How the elements are linked:
at | § ! ^ * ~ %
des | pob daf fur zol vaf sab
ren | zam gur gal fep ril zis
zag | vap zev tev mur kon kug
kug | guz vuv zol fur gop zag
vus | vuv guz lon vak gaz ros
daz | tir kon zap gab zev nuz
pob | des bal ril bak gal lut
mez | som bef mal ros vem vak
vem | gab zis keb tir mez gur
mur | bef som sab zag bil fur
bak | zol lon guz pob nus vot
mov | diz fip dek gul vot nus
kif | ras nus gaz paz lon fip
gir | fud vot ros mal fip lon
ril | fur vak pob guz ren bef
paz | git gal gur kif bal keb
gop | fep nuz fav zam kug kon
gab | vem bil zun daz som fot
kub | mal sab som fud zun daf
nuz | gaz gop ras fot vuv daz
bef | mur mez lut vap zis ril
zol | bak vez kug des fav tev
gur | fot ren paz gaz vak vem
zal | gul zun bil diz sab vaf
som | mez mur kub zev gab sos
zev | ros zag fud som daz vuv
vuv | vus kug vez sos nuz zev
tev | vot fud zag sab diz zol
keb | zun gul vem fip mal paz
git | paz vaf fot ras daf zun
diz | mov zap kon zal tev fav
guz | kug vus bak ril fep vap
fav | nus ras gop vaf zol diz
sab | lut kub mur tev zal des
vot | tev gir vap lut mov bak
lon | vez bak vus bal kif gir
mal | kub lut mez gir keb bal
zam | ren fot vaf gop fur bil
bil | zis gab zal kon mur zam
gaz | nuz fep kif gur vus tir
sos | vak fur daf vuv fot som
bal | daf pob vak lon paz mal
kon | dek daz diz bil zag gop
ros | zev vap gir mez tir vus
fip | zap mov tir keb gir kif
fur | ril sos des kug zam mur
vap | zag ros vot bef dek guz
ras | kif fav nuz git vez zap
zis | bil vem gul dek bef ren
nus | fav kif fep gal bak mov
fot | gur zam git nuz sos gab
vak | sos ril bal vus gur mez
fep | gop gaz nus ren guz dek
zap | fip diz daz zun fud ras
vez | lon zol vuv daf ras fud
gul | zal keb zis mov lut gal
lut | sab mal bef vot gul pob
gal | vaf paz ren nus pob gul
zun | keb zal gab zap kub git
daf | bal des sos vez git kub
vaf | gal git zam fav des zal
fud | gir tev zev kub zap vez
dek | kon tir mov zis vap fep
tir | daz dek fip vem ros gaz

The rows follow the links: the fewer symbols apart two elements are, the more alike their rows tend to be.

Each row is also shifted at random along 3 hidden directions that mean nothing.

Name the element of each row.
[-19,-16,11,-11,4,9,26,8,-2,9,10,40,-21,8,-26,-38,10,-2,45,26,-24,28,6,31,38,-27,31,27,-25,36,11,0,-13,6,40,-1,34,-4,13,5,9,-20,-20,-19,3,5,30,13,-21,2,-11,35,15,-26,26]
element: vez
[-31,2,7,-15,-13,-1,15,-58,11,-37,4,-10,32,-5,-3,16,0,20,36,11,10,3,48,42,-14,-18,6,-14,2,-4,-17,-18,32,21,-9,22,16,24,-18,-20,49,-22,15,-16,13,27,4,-15,-2,15,13,-40,-22,22,34]
element: kon
[-18,17,25,-17,-35,19,3,-7,8,20,17,-48,45,7,6,-24,-19,21,-44,-20,10,-43,-29,27,30,53,-1,-1,34,3,-27,46,31,34,20,29,-3,4,11,17,-6,-47,32,17,-32,-30,2,-3,57,0,25,-16,-33,11,-6]
element: vot
[90,27,-15,-8,3,-4,25,20,-6,37,-18,-24,3,18,4,-28,-2,9,33,-22,-6,-9,-14,0,12,-21,-32,19,20,14,57,-11,18,18,13,4,14,37,16,10,64,3,12,-12,-11,-19,2,27,-62,23,18,-44,27,-39,14]
element: tev
[-72,2,33,-10,-20,15,-15,-68,-34,-20,27,-14,50,-7,-35,30,-68,13,-18,1,-7,-23,18,37,25,2,35,-34,0,-58,-109,22,20,28,-33,16,2,16,4,9,13,-27,19,-30,-22,-1,-18,7,43,23,23,-47,-37,16,28]
element: mur
[-12,-13,6,-12,8,20,25,18,28,26,-3,19,-42,7,-11,-27,28,34,-26,-7,32,-7,-10,8,-3,19,-17,-9,-17,34,36,-11,15,-13,18,32,20,-27,-8,26,-8,-4,9,20,0,-20,11,-10,19,-4,21,36,29,23,-17]
element: fip
[-28,13,-8,26,5,-24,-23,6,-38,3,-2,-37,16,-10,7,18,-48,-28,-26,-16,11,0,1,-8,-21,12,26,-42,21,-31,-57,-6,-13,19,-24,-44,-26,11,-28,6,-4,20,-10,-24,-9,12,-19,-25,2,16,-13,-27,-13,22,23]
element: zam
[137,7,7,14,13,-11,-50,29,-6,-3,-19,-43,8,-22,-11,36,-2,-26,-39,4,30,9,15,1,-14,24,24,-21,28,-26,-24,-6,-5,-7,-27,-12,-7,7,-4,-27,-31,29,-18,-3,7,8,-27,2,31,-14,-11,-30,-24,-6,-17]
element: ren
[-60,-16,-13,-18,-7,-19,3,-21,25,-7,-9,25,-27,10,27,20,37,21,9,-7,31,-22,15,-22,-60,18,-27,3,-23,38,70,-17,28,-7,-28,23,-6,1,-10,-24,-11,-15,20,42,6,19,10,-6,13,12,6,7,25,-6,-22]
element: tir
[-40,-27,28,10,-10,-13,-20,-36,-2,-18,1,23,-12,-15,12,26,-1,28,-20,4,20,-9,2,-3,-25,18,-19,-35,-25,4,-43,-21,4,-39,-41,34,3,-39,-18,-5,-11,15,29,7,-2,27,20,8,43,2,11,36,13,28,-28]
element: vem
[4,1,-11,12,-7,-3,2,-34,9,-24,11,-12,17,-2,-13,9,38,31,22,-3,6,7,27,-1,-27,9,-13,-27,17,-35,-12,6,-2,-3,-15,30,28,21,-15,7,6,20,33,17,7,5,-25,-19,13,9,-25,-41,-4,10,-30]
element: zis
[-59,-9,14,-15,-25,-6,15,-14,9,-9,11,10,-2,2,-19,17,10,12,-43,-1,-4,-16,2,9,-35,34,-21,-3,-17,25,26,21,11,6,-52,8,-15,-38,-13,-4,-20,-11,27,31,9,-5,7,8,31,12,31,24,16,-5,-2]
element: ros
[-33,21,1,-7,-6,-27,-7,10,-23,-8,-30,-31,-5,20,16,22,-28,-6,-22,-29,17,-36,2,-54,-50,7,-28,4,18,-4,23,-15,18,6,-37,10,-30,22,-4,10,50,31,8,1,11,4,0,-8,-17,8,-6,-50,-20,0,-3]
element: bil
[173,23,0,7,-9,-16,-35,39,-6,30,-38,-21,15,-27,22,-33,0,1,-46,-23,24,-22,-45,-49,-18,10,-47,6,35,-26,24,-29,22,-5,13,8,-26,24,-4,14,2,32,31,21,13,-7,14,-7,0,-3,-17,-40,14,4,-9]
element: gul
[70,-15,43,1,-26,-14,1,-19,-41,-9,1,35,9,8,-1,37,-74,16,-32,23,-16,0,2,13,-8,20,-2,-10,-28,8,-46,39,27,18,-50,-24,-45,-27,-1,9,41,-12,22,-15,-7,25,14,14,-13,22,27,35,-2,10,37]
element: zev
[-111,-10,18,-1,13,-27,-41,28,-11,-5,-28,18,-24,-27,-8,9,-12,-30,-82,-12,4,-5,-16,-43,-42,57,7,-3,-9,24,28,35,14,-33,-20,-37,-42,-28,16,12,-62,25,-23,34,10,-12,0,9,35,-26,13,32,-7,-12,-18]
element: vak
[151,4,21,20,14,-11,-5,-31,-18,-6,28,25,-22,-12,-19,22,-29,-31,15,20,-20,-4,23,-4,-10,-4,27,23,-24,-19,-75,37,-14,-40,1,-20,-28,-27,15,-13,18,19,-2,-31,17,-3,6,-3,-22,7,-3,27,1,-16,25]
element: sos
[76,25,10,-5,4,-5,50,-27,16,-19,-3,-16,29,6,-13,7,7,8,66,-14,-20,6,36,30,-8,-40,-17,22,12,-7,8,-5,-14,1,2,14,12,49,17,-32,53,-36,9,-16,14,14,7,18,-29,30,-5,-42,-2,-13,25]
element: zag
[-90,19,-9,29,-6,2,12,-27,41,-15,1,32,-21,-14,-6,12,53,25,60,26,-19,-14,41,-3,-21,-7,-28,23,-42,28,0,-11,-20,-5,-1,42,32,2,30,-54,10,-2,44,30,1,31,22,-2,-16,-7,-36,27,18,-7,-37]
element: mez
[95,17,-9,-5,0,30,46,-3,-8,-15,21,0,23,23,-18,-19,16,-7,58,12,-39,62,7,44,41,-37,27,12,-10,-1,-16,-3,-32,19,43,-20,39,46,27,-14,9,-24,-18,-39,19,-10,-13,29,-35,3,6,-19,-22,-4,32]
element: zol

Start here and follow the symbols in turn, left to right. Where do you end up?
Answers are names.
[62,29,2,14,7,14,-5,10,-6,1,1,-17,30,7,-8,-30,-8,-18,38,3,-6,40,11,10,45,-49,44,-16,11,-34,-58,-25,-6,23,55,-7,32,30,-20,2,-3,-15,-19,-24,1,-16,-14,-7,-25,-5,-48,-26,-17,29,26]
§ § -> vaf
[77,13,-38,-3,9,-5,10,28,1,29,-24,-34,11,17,19,-24,6,4,8,-22,17,1,-24,-5,3,0,-43,1,15,5,44,-25,27,8,13,0,2,27,-2,13,51,-1,31,-28,-1,-10,1,-27,-32,23,12,-39,26,-20,21]
! ~ -> fud
[-44,-17,11,-2,-35,-6,8,-8,-8,-18,-17,35,-15,9,19,24,-37,-11,-21,-14,19,-18,2,22,-26,-11,-7,-38,-27,30,17,-14,46,-2,-42,-1,-32,-30,-19,0,51,-17,13,-22,2,17,7,-11,4,23,42,30,-5,15,20]
% * * -> nuz
[-9,-5,13,6,-2,-2,-40,-10,-8,-16,18,29,-4,3,1,21,-19,-9,-45,11,24,-11,5,-7,-4,30,30,-37,-13,5,-72,0,17,-20,-38,-4,-37,-26,-7,4,-54,10,-30,11,2,-2,-6,-35,38,-12,-20,33,11,26,-28]
~ § ^ -> daf
[-127,-3,-2,-10,-12,41,46,-8,34,-6,14,30,-19,26,-28,-17,64,32,40,39,-35,32,36,65,63,-8,45,15,-37,19,-11,-13,-9,7,49,20,75,13,12,-20,-56,-29,-24,13,2,13,21,12,3,-8,6,36,-7,-5,-35]
! ^ -> guz
[120,36,-19,20,-19,11,12,20,1,10,-28,-21,14,-14,18,-26,12,-4,51,-1,5,31,21,-33,17,-57,-38,-4,27,-43,30,-47,8,-12,24,6,8,51,-9,-4,76,33,33,-17,39,13,15,-18,-69,37,-59,-39,-2,-19,-17]
~ ~ * -> diz
[76,17,-2,2,1,1,14,40,3,26,-19,-39,23,11,-4,-21,5,-18,-12,-15,6,17,-22,12,25,-1,13,-11,17,4,39,-2,-13,6,20,-11,10,9,-14,11,-31,1,-13,17,10,-9,-9,-20,5,-28,29,-29,8,6,-4]
! § -> ras
[82,14,10,-23,11,-22,15,-1,-24,-5,-11,-30,16,4,-4,26,-50,-26,-13,-16,-16,0,9,3,-35,2,31,19,14,6,29,22,-18,32,-9,-48,-18,7,9,-10,2,-17,-8,-6,-9,3,-30,11,-17,-6,30,-51,-6,-34,36]
% ^ % -> zol
[15,-28,21,-2,-15,25,-32,2,-34,18,7,23,0,-7,-28,-9,-44,-14,-21,-5,-7,-21,-32,-9,24,31,-1,2,-18,-15,-45,37,18,-9,-7,5,-27,-38,5,27,23,13,33,-32,12,-11,7,5,18,17,-11,66,5,16,10]
^ ^ -> kub
[20,5,-19,-23,7,-28,-8,5,-26,15,-14,-42,11,19,34,39,-47,-63,-18,-34,24,4,-1,-12,-33,6,26,-14,17,-7,-3,-4,-3,20,-1,-24,-33,6,6,19,-8,-17,-24,-18,0,15,-16,-1,2,3,29,-26,-9,25,33]
* ! ^ -> git
[-26,-22,-5,-41,-10,31,7,-11,-10,18,-7,34,-38,18,-7,-34,-25,20,7,15,7,-6,-3,20,22,-28,-29,-13,-12,20,2,-14,10,-5,24,14,14,-17,-27,19,48,-31,17,-28,-28,2,19,-7,-15,25,16,44,14,27,22]
§ ^ ~ -> ros
[-43,-22,16,-7,14,-11,11,-4,-12,-19,26,27,-19,10,-3,30,-2,19,-31,21,35,-3,5,48,-16,39,43,-46,-18,20,-17,6,-28,6,-15,-7,-24,-36,-22,-12,-60,-33,-35,17,-20,8,7,-24,47,-9,33,41,7,24,-18]
% ! -> dek
[19,2,-2,42,-4,32,21,10,34,4,13,-11,30,-20,-12,-28,66,34,53,28,-30,29,10,-7,19,-21,-11,10,0,-43,-25,12,-24,-23,32,32,39,46,28,-13,19,7,20,41,11,-10,7,21,-7,20,-14,-47,-14,-17,-51]
~ * § -> diz
[-133,-6,13,-15,9,-9,-22,31,-1,17,-5,17,-32,-12,-10,-5,-14,-1,2,-3,3,12,-36,-23,23,-8,12,19,-27,7,-19,21,7,-13,28,-15,-14,-32,11,6,-19,11,-20,12,12,-23,13,6,-16,1,-5,23,10,-33,0]
* ~ § -> kif
[62,-9,5,21,10,31,-12,-30,15,-16,18,58,-14,-3,7,-12,19,29,30,26,-15,7,14,20,46,-39,-10,-25,-29,-22,-74,-12,-13,-22,1,68,59,-23,-20,-9,15,-10,9,-5,29,-3,30,-1,33,27,-23,39,-1,40,-28]
§ § -> keb
[81,2,14,30,-8,28,30,-16,9,8,29,40,-10,17,-18,-21,42,13,64,14,-22,16,7,39,49,-46,-3,12,-36,24,-9,-20,-12,-6,16,24,29,-7,7,-3,61,-38,15,-35,7,9,15,26,-47,32,-8,38,14,-16,30]
% ! § -> bak
